Below are the code and all the weights of a small trained network. Each question names an input and a class and asks about switching units off, where a switched-off unit gives its printed mean instead of its output.

import numpy as np


def w(rows, s, z=0):
    codes = np.array(rows[::2]) - 128.0
    scale = np.full(codes.shape[1], s)
    scale[-1] = z or s
    return codes * scale


def f(y):
    return y / 2 * (1 + np.tanh(0.7978845608 * (y + 0.044715 * y**3)))


def log_softmax(a):
    a = a - a.max(-1, keepdims=True)
    return a - np.log(np.exp(a).sum(-1, keepdims=True))


def net(x, mask):
    res = np.array(x, float).reshape(1, 4) / 4 @ E
    y = f(res @ A[0][:, :-1].T + A[0][:, -1])
    res = res + np.where(mask, y, B[0][:, -1]) @ B[0][:, :-1]
    return log_softmax(res[-1] @ U[:, :-1].T + U[:, -1])


A, B = {}, {}
E = w([
[214,194,206,125,69],'x0',
[139,180,9,157,83],'x1',
[238,34,136,103,84],'x2',
[124,107,142,255,79],'x3',
],0.008)
A[0] = w([
[93,149,139,133,120,98],'neuron 1',
[119,113,106,116,129,61],'neuron 2',
[171,105,113,115,142,137],'neuron 3',
[188,217,175,132,109,48],'neuron 4',
[132,118,148,243,101,78],'neuron 5',
[85,61,105,168,127,81],'neuron 6',
[94,75,190,106,140,65],'neuron 7',
[112,162,122,134,142,124],'neuron 8',
[67,204,160,154,131,99],'neuron 9',
[119,152,140,141,147,47],'neuron 10',
[117,161,133,118,149,106],'neuron 11',
[143,143,71,126,92,42],'neuron 12',
[158,156,57,159,109,145],'neuron 13',
[144,158,153,115,90,137],'neuron 14',
[91,73,89,121,155,75],'neuron 15',
[177,84,131,161,110,101],'neuron 16',
[151,157,82,99,125,55],'neuron 17',
[104,138,160,117,86,78],'neuron 18',
[161,108,124,136,150,51],'neuron 19',
[164,176,172,182,96,79],'neuron 20',
[160,68,109,117,116,89],'neuron 21',
[86,74,110,141,128,102],'neuron 22',
[142,161,112,5,134,49],'neuron 23',
[102,98,208,135,143,48],'neuron 24',
[161,153,164,139,143,64],'neuron 25',
[173,87,112,114,116,84],'neuron 26',
[99,163,128,150,123,162],'neuron 27',
[110,119,174,123,140,5],'neuron 28',
[181,87,112,115,101,126],'neuron 29',
[112,136,142,147,110,162],'neuron 30',
[106,164,151,150,151,108],'neuron 31',
[125,132,137,106,145,71],'neuron 32',
],0.018,0.0025)
B[0] = w([
[116,109,141,100,88,153],'neuron 1',
[129,133,119,128,155,139],'neuron 2',
[95,122,156,119,117,175],'neuron 3',
[139,149,41,53,181,223],'neuron 4',
[193,25,181,207,156,230],'neuron 5',
[171,98,90,77,195,203],'neuron 6',
[140,211,92,195,89,206],'neuron 7',
[105,145,152,129,122,162],'neuron 8',
[48,133,201,104,103,228],'neuron 9',
[118,128,145,118,125,138],'neuron 10',
[101,112,147,130,127,155],'neuron 11',
[122,186,104,183,109,186],'neuron 12',
[135,215,94,187,68,222],'neuron 13',
[128,118,84,91,144,171],'neuron 14',
[157,135,80,45,162,203],'neuron 15',
[81,109,185,117,116,196],'neuron 16',
[151,141,117,186,106,179],'neuron 17',
[138,123,121,117,124,138],'neuron 18',
[116,135,137,123,115,141],'neuron 19',
[178,108,103,78,181,200],'neuron 20',
[72,141,156,102,120,196],'neuron 21',
[165,117,96,70,161,184],'neuron 22',
[196,1,180,180,173,254],'neuron 23',
[131,195,82,201,79,201],'neuron 24',
[128,142,99,115,145,156],'neuron 25',
[76,144,165,113,123,192],'neuron 26',
[114,133,154,113,90,179],'neuron 27',
[147,156,118,144,89,154],'neuron 28',
[71,144,164,104,97,210],'neuron 29',
[120,100,136,129,123,147],'neuron 30',
[87,112,147,125,119,169],'neuron 31',
[160,120,137,131,114,140],'neuron 32',
],0.026,0.0099)
U = w([
[186,90,169,167,138,253],'0',
[152,183,65,38,164,109],'1',
[51,181,202,83,88,82],'2',
[160,246,90,195,70,26],'3',
],0.011,0.0026)

Each question gives the input, the list of numbers given to net, and the class t.
The units are the neurons (one row each of A and B). Each row of codes is followed by its name. A weight is (code - 128) times the scale printed after its matrix; where a second scale follows, it is the last column's (A, B and U).
mask holds one flag per neuron, in row order. A switched-off neuron (its flag False) gives its mean, the last column of its row in B, instead of its output. The means were averaged over made-up inputs and are rounded, as every weight is.
A unit's drop is (log p(t) with every unit on - log p(t) with that unit switched off) / (log p(t) with every unit on - log p(t) with every unit switched off).
The circuit of an input: a set's keep is (log p(t) with only the set's units on - log p(t) with every unit switched off) / (log p(t) with every unit on - log p(t) with every unit switched off). Starting from the 12 units with the biggest drops (on a tie, the unit counted first), units are removed one at a time, each time the one whose removal leaves the highest keep (on an exact tie, the one counted first), for as long as the keep stays at least 0.8.
circuit, biggest first: the units of the circuit, biggest drop first
top k neurons: the k neurons with the biggest drops, biggest first
drop when u is switched off: that unit's drop, to one decimal
input [4,4,-5,8], class 0: circuit, biggest first : neuron 5
input [-1,8,6,7], class 3: top 2 neurons : neuron 13; neuron 23
input [5,4,7,-5], class 2: top 2 neurons : neuron 29; neuron 5
input [-7,-8,1,-7], class 3: top 2 neurons : neuron 7; neuron 24
input [-7,-7,-4,-5], class 1: top 3 neurons : neuron 15; neuron 13; neuron 22
input [-4,5,0,-5], class 0: top 3 neurons : neuron 23; neuron 7; neuron 24
input [-2,-5,6,-5], class 2: top 4 neurons : neuron 5; neuron 21; neuron 29; neuron 26
input [-2,-8,3,7], class 3: top 2 neurons : neuron 24; neuron 7
input [7,-7,4,3], class 1: top 2 neurons : neuron 4; neuron 20
input [8,-4,-6,6], class 1: top 3 neurons : neuron 4; neuron 20; neuron 23
input [5,-7,-2,5], class 3: top 2 neurons : neuron 24; neuron 23
input [8,4,-3,-8], class 0: top 2 neurons : neuron 23; neuron 15
input [3,-6,-1,4], class 3: drop when neuron 23 is switched off : 0.4
input [6,-3,-6,5], class 1: drop when neuron 5 is switched off : -0.1
input [-7,-2,8,2], class 2: circuit, biggest first : neuron 21
input [8,7,-6,1], class 1: drop when neuron 20 is switched off : 1.0
